(in the rows, 128 means zero)
Each row is followed by its group and then its class within the group.
[141 189  92 114 118 139 149 169 115  80 156 144 133 118 116 132 153 126
 109 174 120 113  97  96 150 106 103 118 116 114 177  82 109 142 151 158
  60 127 148 108 131 194 130 151 137 138 122 146 116 143 112 125 103 160
 119 119 146 129 109 195  67 146 153 123 126 112 112 121 184 153 145  39
 128  66 100 109 125 128  82 106 137 111  94 142 130 148 113 115 184 103
 127 127 127 108 162 143  80 119 132 136 117 156  87 141 138 135 120 151
 138 120 100 154 173 131 110 151 120 123 198 127 152  79 112 123 138 143
 128 138 151 125 115 199  96 135  97 122 121 112] => Dag > Zoga
[131  99  89 126 151 137 154 142 130 122 105 108 131 163 100 135 140 122
  81 157 126 120  98 126  98 113 147 133 108 171  96 143 107 128 137 107
 130 120 125 173 127 136 120 139 129 162 135 128 114 145 135  60 132 144
 106 146 145 139 142  99  86 158 103 131 109 118 158 119  89 134   4 138
  67 151 125 126 138 129 158 155 135 129  81 132  81 123 124 117 137 108
 149  96  98 136 158 198 161 133 163  92 135 177 195 112 123 145 111 103
 112 160  83  94  82 125 132 130 176 128  79 169 131 160  96 126 100  87
 123 118 126 117 179 103 139 155  99 147 179 134] => samo > kis
[136 167 117 131 136 104  76 129 147 145 160 127 132 126 114 132 140 146
 152 149 131 100 103 166 109  92 119 144 144 153 134 159 142 111  88 119
 131 155 124 169 136 163 131 117 141  37 163 129 131  79 111 141 137 107
 123 145 132 140 111 126 106  96 171  91 130 121 135  88 118 150 120 120
  73 137 103 119 133 153 151 162 127 131 128 143 129 121  94 116 121 120
 108 171 216 144 115 177 139 130 118 122 105 139 113 133 172 102 143 142
 128 123 119 128  83 126 139 103 158 135  81 158 155 149 117 118 116  66
 115 125 145  90 147 115 158 115 105 135 171 117] => sav > liso
[127 153  87 135 141 125 142 145 132 102 106 117 138 170 103 126 129 112
 105 189 108 120 126 120 107 111 100 134 166 174  89 117 118 145 150 135
 113  88 135 131 128 176 139 125 114 135 133 150 107 115 162 131 133 146
  94 171 149 117 143 139 127 146 133 121  99 132 145 126 117 143 146 111
 132 136 116 132 138 122 134 141 125 128  78 134 122  93 126 119 139  92
 115  95 128 115 161 183 129 135 136 122 134 141 179 126 131 136 124 131
 132 165 110 104  88 128 136 146 146 181 120 154 120 128 104 109 126 108
 110 113 135 117 140 147 133 127 102 151 178 142] => samo > fibom
[143 163  82 104 126 133 135 166 118  90 116 182 146 149 110 116 149  92
 161 201 145 138 123 122 134 128  89 122 145 153 141  97  86 136 149 134
  98  79 145 138 133 192 127 137 123 142 123 153 116 140  97 140 112 153
 148 145 153 108 122 180 102 139 139 136  77 114 127 126 132 139 142  86
 149  80 112 127 134 121 117 115 125 115  88 140 140 122 123 143 167  90
 123  93 129 120 183 161 103 137 137 127 133 125 142 126 136 118 101 136
 156 160 103 123 175 119 128 173 126 111 187 137 143 116  95 107 121 128
 113 128 132 140 116 180  88 147  90 165 150 133] => Dag > Zoga
[145 131  88 141 112 154 142 128 139 118  90 115 140 139  92 116 110 117
  98 166 121 122 130 135  94 116 119 143 115 171  78 141 130 122 112  96
 159 105 133 161 142 126 110 143 120 158 127 138 106 139 150 143 137 148
  95 146 143 140 129  93 112 134 135 126 146 121 136 132  88 155 147 138
  72 147 130 118 124 134 166 136 139 129 115 141  93 132 120 111 148 128
 129 125 104 144 130 179 137 153 117  97 124 133 164 128 137 152 123  98
 122 156 116 110  55 113 126 141 139 138 111 162 135 137  92 138 124 116
 109 125 143 132 201 105 135 110 111 134 154 127] => samo > kis
[140 148  94 124 138 119 143 137 130 100  97 117 138 149 109 142 129 114
 115 184 120 124 129 121 143 123 119 137 153 147 124 126 135 115 128 125
 114  97 124 132 145 159 125 119 121 148 133 132 113 124 128 141 109 159
 112 156 145 118 145 124 125 142 118 111  74 117 144 129 119 141 133 117
 129 117 139 120 136 113 126 147 117 124 107 121 114 130 135 136 150 112
 115 111 110 112 177 165 139 115 122  99 139 142 144 136 128 136 108 128
 141 138 102 110 122 122 126 145 129 116 110 150 121  99 105 112 142 142
 121 115  93 110 142 126 127 127  93 136 155 121] => samo > fibom
[131 153  87 119 171  95 142 132 128  36  94 159 139 146 106 139 139 144
 107 199  88 115  99  98 123 106 111 119 135 146 133  97 114 117 109 122
 115 110 142 155 150 156 119  98 129 166 147 132 111 136 131 152 127 156
 129 163 148 126 151 147 119 129 118 116  78 151 145 130 106 172 148 105
 109  85 131 115 139 117  83 146 122 129  85 109 129 115 121 130 145  98
 126 109 125 138 179 166 125 134 140  71 148 159 143 133 156 140 108 135
 135 134 139 100  75 122 119 177 151 101 136 170 131 138 110 107 120 131
 110 130 147  94 178 172 120 123 114 137 177 129] => samo > neziv
[134 172 106 145 127 115 125  84 157 125 175 148 109 159 127 113 117 142
 143 130 148 130 101  75 141 100 154 125 106 132 118 154 144 118 133 112
 160 186 136  94 128 136 119 117 146  96 135 145 141 109 145 138 150 124
 118 145 134 216 126  62 130 117 164 112 128 135 126 120 130 130 119 125
  93 186 107 147 134 130 142 159 129 110 143 150  67 119  82 143 110 147
 110 180 159 148 100 189 172  97 117 109  89 103 137 134 139 127 159 129
 104  97 137 141  89 118 124  78 113 123 106 118 124 134  84 121 126 113
 115 114 140  77 142  93 186 113 105 139 117 144] => sav > peg
[151 192  73 110 110 124 153 172 133  94 137 144 183 155  98 132 147 109
 117 188 117 109 118 108 159 120  96 133 138 146 159  97 109 143 136 124
  89 103 146 128 139 211 135 138 111 140 128 151 111 129 136 136  94 159
 152 158 142 109 124 174 124 139 149 133  67 103 117 110 150 145 147  81
 178  87  99 124 132 119  92 110 130 107  91 116 151 102 118 151 179 187
 111 110 126 120 184 132  76 137 122 139 125 146 156 122 136 141 119 139
 148 145 120 119 147 129 106 161 107 106 181 149 137  99  89 113 129 135
 134 138 138 115 137 174  95 148  94 131 165 147] => Dag > Zoga
